[128 = 0]

[ 99 157 161 124 125  92 151  60 135 113 168 126 146 112 147  93 118 100
 111 147 126 164 165 116 144 160 158 145 141 118  98 114 134 148 118 134
 138 124 129 131 126 137 107 103 140 102 145 151 132 148 155 121] -> (85)/Q651
[127 142  89 137 131 125 124 131 206 115 114  75 122  95 102 184 178 161
 135 125 128 192 148 128 158 116 163 102 140 126 134 114 153 132 158 148
 141 122 132 126 122 131 143 141 118 113 118 137 112 161 125 152] -> (96)/Q331
[106 158  69 155 147 105 117 133 189 120  85  90  96 104 141 187 135 126
 166 114 125 219 146 118 160 137 159 110 150 142 126 109 200 153 142 181
 137 103 128 117 153 160 153 154 119 151 118 133 120 177  88 124] -> (96)/Q746
[132 138  83 144 143 116 117 116 161 123  85  98 130 123 121 165 118 161
 134 133 112 164 145 124 138 129 150 117 134 135 124 128 150 112 132 150
 131 101 146 126 139 138 148 154 125 125 122 127 129 151 124 145] -> (96)/Q746
[149  93 135  97 133 130 120 103 135 111 106  93 119  72 101 176 117  88
 119 117 115 151 115 135 117 100 160 105 111 126 134 132 153  79 153 181
 135 121 132 114 120 129 162 159 130 142 144 141 129 130 124 116] -> (95)/Q833
[156 100 130  90 114 153 126 173 143 102 134 115 130  92  87 144  83 141
 127 131 119  74 107 133 117 114 126 126 110 138 141 143 126 115 154 141
 110 144 132 142 115 136 130 131 116 118 123 123 126 133 136 112] -> (95)/Q537
[121 146 141 125 129 121 141  85 144 114 163 130 146 123 141  98 127 123
 120 149 127 150 150 121 139 148 140 147 116 128 113 123 131 143 117 113
 127 136 136 141 124 130 117 119 130  98 134 134 125 135 161 121] -> (85)/Q651
[171  78 123 252 108 151 124 196 154 117 105  98 131 112  74 170 107 197
 131 138 129 100 135 132 109 102 111 123  97 135 141 137 128 119 152 140
 111 142 125 128 115 112 143 141 100 106 116 105 114 122 139 121] -> (95)/Q833
[ 99 157 154 136 134  97 148  69 131 110 173 132 136 113 149  96 123  89
 130 143 132 152 154 112 149 156 151 150 143 120 102 113 124 153 111 123
 129 168 140 133 135 127 109 102 135 116 146 137 138 138 148 113] -> (85)/Q651
[119 133  80 145 130 124 117 144 180 127 114 116 130 135 110 159 139 161
 138 117 126 169 128 118 139 123 138 103 141 129 142 125 134 128 152 139
 136  98 159 127 133 136 133 142 107 123 108 143 115 158 107 129] -> (96)/Q746
[136 116 136 125 121 109 124 146 150 102  97 102 103  82 115 172 120 119
 127  91 127 136 116 127 136 120 151 110 121 129 141 126 139 121 152 174
 137 109 122 113 133 153 143 133 129 154 123 124 142 147 105 114] -> (95)/Q833
[101 152 152 139 125  95 140  41 143 115 176 113 111 106 152 113 119 112
 112 146 116 173 165 119 127 181 170 142 141 131  92 125 130 150 114 128
 144 186 144 137 134 129 124 107 133 113 155 145 130 143 161 127] -> (85)/Q651
[126 134 123 118 134 128 140  95 151 106 132  99 142 102 115 104 121 137
 133 148 122 175 145 118 146 154 167 133 137 110 112 132 145 124 123 157
 137 145 143 139 127 122 129 122 119 118 117 144 116 150 132 132] -> (85)/Q179
[142 134  96 134 109 141 130 181 169 124 136  92 128 115  94 172 126 182
 132 131 122 160 129 125 134 122 127  99 128 117 134 132 137 137 164 130
 130 113 130 129 123 132 134 144 114 126 106 123 109 144 120 128] -> (96)/Q746
[117 162 111 128 124 121 143  66 167 111 183 107 141 107 126 106 126 100
 128 136 126 187 139 119 147 160 173 142 151 139 100 128 130 139 132 126
 137 162 135 139 121 126 117 120 138 127 149 158 115 143 147 119] -> (85)/Q651
[162  87 118 119 125 133 137 194 154 122  61 104 109 106 104 162  97 221
 134 136 119  99 163 120 130 133 118 129 108 136 127 156 135 138 147 141
 114 192 153 130 133 110 140 104 107  97 129 101 118 147 133 138] -> (95)/Q537
[106 139  78 128 119  95 120 113 188 112 114  85 125 101  92 187 138 146
 123 127 110 193 113 131 145 110 159  91 135 119 128 112 155 120 166 150
 150  48 123  96 135 151 145 153 126 128 111 139 121 156 100 120] -> (96)/Q331
[149  91 122 106 135 126 122 104 132 113  85 100 119  82  84 161 120  99
 124 130 140 147  99 144 127 108 144 110 117 129 114 127 140  84 153 193
 132 104 131 112 145 104 160 163 123 150 126 128 141 134 100 119] -> (95)/Q537
[117 141  76 140 121 121 122 129 156 112 129  96 127 121  95 160 146 126
 148 114 133 175  93 114 137 116 143  99 142 120 139 111 136 105 113 144
 131  54 130 111 149 105 150 166 129 141 111 154 129 138  83 116] -> (96)/Q746
[130 122 131 124 127 113 133 110 139 110 122 127 115 114 108 129 105 163
 118 149 129 155 149 112 125 150 136 174 116 123  94 128 129 133 115 145
 128 180 138 128 137 123 133 124 119 113 142 120 126 145 147 137] -> (85)/Q179
[128 141 107 128 133 117 120 142 190 109 102  81 112 104  94 171 128 139
 150 116 125 185 122 120 160 118 153 109 136 127 125 135 132 135 120 166
 128 130 127 130 138 149 152 157 100 137 112 133 109 149 110 127] -> (96)/Q746
[112 131 142 119 112 103 146  62 132 110 156 118 139  94 104 105 127 116
 112 148 117 165 128 110 139 161 171 135 151 122  96 131 117 104 114 143
 127 142 136 137 140 130 124  88 119 123 125 150 139 142 121 115] -> (85)/Q179
[114 136 102 141 149 106 110 171 171 123  64  98 100 111 131 175 120 181
 165 117 140 145 155 125 166 107 136 130 127 127 141 122 146 177 146 159
 134 122 116 118 130 148 134 110 141 126 109 110 108 163 127 128] -> (96)/Q331
[156  79 149  88 123 148 122 172 114 121  72 118  88  92 107 146 123 151
 136 137 121  70 112 138 141 105 110 136 108 129 146 136 137 114 142 185
 115 103 115 119 118 124 135 126 104 137 108 122 139 120 133 109] -> (95)/Q537
[118 125  80 148 126 125 127 173 176 108  84 105 110 137 104 166 121 168
 166 117 130 155 113 126 145 120 138 101 163 125 130 134 144 125 146 142
 129 125 129 121 148 145 139 142 116 155 114 120 118 162  82 131] -> (96)/Q746
[130 133  89 127 130 119 123 133 166 111  82  83 127 108  94 155 120 166
 147 123 116 160 124 123 156 129 155 102 156 122 127 129 146 121 139 169
 134  88 120 114 130 141 142 137 119 126 107 126 117 163  98 119] -> (96)/Q746
[127 128 146 130 134 108 144  72 156 113 140 101 118  93 122 123 101 129
  85 139 121 169 161 123 130 148 161 137 126 127  86 145 126 128 119 147
 134 215 145 142 146 122 142 127 129 115 162 129 109 147 147 127] -> (85)/Q179
[185  75 152  99 147 124 125 133 117 138  74 102 104 101 120 169  99 103
 123 123 153 110 134 153 134 101 134 128  98 128 140 134 142  97 141 182
 120 142 136 122 146 120 160 147 120 143 143 122 125 125 139 120] -> (95)/Q833
[129 149  67 131  97 140 131 148 184  94 139  95 157 130  65 135 172 173
 145 145 122 170  99 117 125 147 156 110 140 118 141 126 135 119 146 156
 116  44 112 136 112 133 125 158 114 127  83 139 115 162 111 109] -> (96)/Q746
[146 112 119  99 127 147 118 145 121 122 105 110 130 104 100 163 127 106
 118 117 115 134  85 134 116 107 136  96 140 125 146 116 138  58 155 160
 131  88 115 118 131 137 140 180 116 153 118 141 142 121  85 118] -> (95)/Q833
[109 128 145 118 134  93 146  86 129 113 136 118 118 104 118 125  98 142
 114 142 128 150 155 120 128 154 164 133 133 122  83 134 146 107 121 148
 130 160 136 132 144 117 131 120 111 110 150 138 136 145 143 151] -> (85)/Q179
[154 112  65 115 123 174 109 235 209 115  77  71 128 130  78 180  94 252
 168 144 127 139 169 134 155 115 101 131 113 125 140 151 159 164 149 127
 110 163 133 141  96 123 130 126  83  94  88 100  86 158 137 150] -> (96)/Q331
